Here is a tiny trained network, its code and every weight. The questions are about switching its units off for an input and a class, where a switched-off unit gives its printed mean instead of its output.

import numpy as np


def w(rows, s, z=0):
    codes = np.array(rows[::2]) - 128.0
    scale = np.full(codes.shape[1], s)
    scale[-1] = z or s
    return codes * scale


def f(y):
    return np.maximum(y, 0)


def log_softmax(a):
    a = a - a.max(-1, keepdims=True)
    return a - np.log(np.exp(a).sum(-1, keepdims=True))


def net(x, mask):
    res = np.array(x, float).reshape(1, 4) / 4 @ E
    y = f(res @ A[0][:, :-1].T + A[0][:, -1])
    res = res + np.where(mask, y, B[0][:, -1]) @ B[0][:, :-1]
    return log_softmax(res[-1] @ U[:, :-1].T + U[:, -1])


A, B = {}, {}
E = w([
[86,196,47,62,113,76,156,254,181,142],'x0',
[104,158,112,152,98,37,199,58,57,43],'x1',
[96,230,177,133,181,175,93,170,91,68],'x2',
[224,153,66,178,96,124,99,205,61,128],'x3',
],0.0098)
A[0] = w([
[169,1,56,124,66,68,182,101,173,208,95],'n0',
[232,164,45,168,82,120,93,199,56,126,103],'n1',
[112,191,41,49,105,71,166,238,158,130,67],'n2',
[148,111,160,177,146,142,128,110,130,114,247],'n3',
[17,111,179,62,154,136,157,67,183,124,78],'n4',
[208,109,144,208,127,158,98,111,62,125,100],'n5',
[143,119,138,103,141,216,75,184,178,220,69],'n6',
[106,223,153,106,185,154,111,174,110,75,74],'n7',
[91,180,97,149,84,29,231,82,48,49,85],'n8',
[91,190,176,180,164,168,75,141,88,100,101],'n9',
],0.0096,0.012)
B[0] = w([
[177,204,147,75,95,159,130,175,116,43,231],'n0',
[51,154,174,197,191,53,172,149,199,113,236],'n1',
[141,55,152,116,88,171,166,10,65,159,238],'n2',
[130,133,79,150,71,147,145,123,71,191,234],'n3',
[100,113,175,176,173,54,181,145,194,121,207],'n4',
[91,79,177,101,132,116,153,73,164,120,194],'n5',
[168,104,90,139,167,54,40,140,118,161,204],'n6',
[166,163,143,79,82,124,136,156,111,83,186],'n7',
[181,108,70,121,178,95,35,152,147,171,251],'n8',
[183,152,148,79,84,145,135,141,120,84,185],'n9',
],0.012,0.014)
U = w([
[162,98,79,121,169,97,5,144,145,168,106],'0',
[133,43,162,120,107,143,174,24,99,137,141],'1',
[70,143,163,149,177,81,204,152,214,113,118],'2',
[173,217,138,81,87,141,138,168,123,54,93],'3',
[81,177,41,142,74,150,180,176,86,237,251],'4',
[98,128,107,127,174,207,128,144,139,113,90],'5',
],0.013)

Each question gives the input, the list of numbers given to net, and the class t.
The units are the neurons (one row each of A and B). Each row of codes is followed by its name. A weight is (code - 128) times the scale printed after its matrix; where a second scale follows, it is the last column's (A, B and U).
mask holds one flag per neuron, in row order. A switched-off neuron (its flag False) gives its mean, the last column of its row in B, instead of its output. The means were averaged over made-up inputs and are rounded, as every weight is.
A unit's drop is (log p(t) with every unit on - log p(t) with that unit switched off) / (log p(t) with every unit on - log p(t) with every unit switched off).
unit that matters most: the unit with the biggest drop
k most important neurons: the k neurons with the biggest drops, biggest first
drop when u is switched off: that unit's drop, to one decimal
input [8,-2,-1,-8], class 1: most important neuron => n2
input [-4,0,-4,-6], class 2: 2 most important neurons => n2; n4
input [-3,-1,7,-5], class 3: 2 most important neurons => n1; n9
input [-3,0,-1,1], class 4: 2 most important neurons => n2; n3
input [6,-6,-7,-3], class 3: 2 most important neurons => n0; n8
input [4,1,2,-2], class 1: 4 most important neurons => n2; n0; n1; n3
input [8,3,0,8], class 1: 2 most important neurons => n2; n4
input [-4,2,5,1], class 3: 4 most important neurons => n2; n9; n7; n4
input [-7,-1,-8,0], class 3: 2 most important neurons => n0; n2
input [-3,5,-6,4], class 3: 3 most important neurons => n0; n6; n2
input [2,-1,3,-1], class 4: 3 most important neurons => n0; n5; n8
input [1,-3,-1,4], class 2: 2 most important neurons => n8; n1
input [1,8,-1,8], class 0: drop when n8 is switched off => 7.1
input [3,6,-1,-5], class 0: unit that matters most => n8
input [-4,4,1,0], class 0: drop when n3 is switched off => -0.1
input [4,8,3,5], class 0: drop when n8 is switched off => 2.3
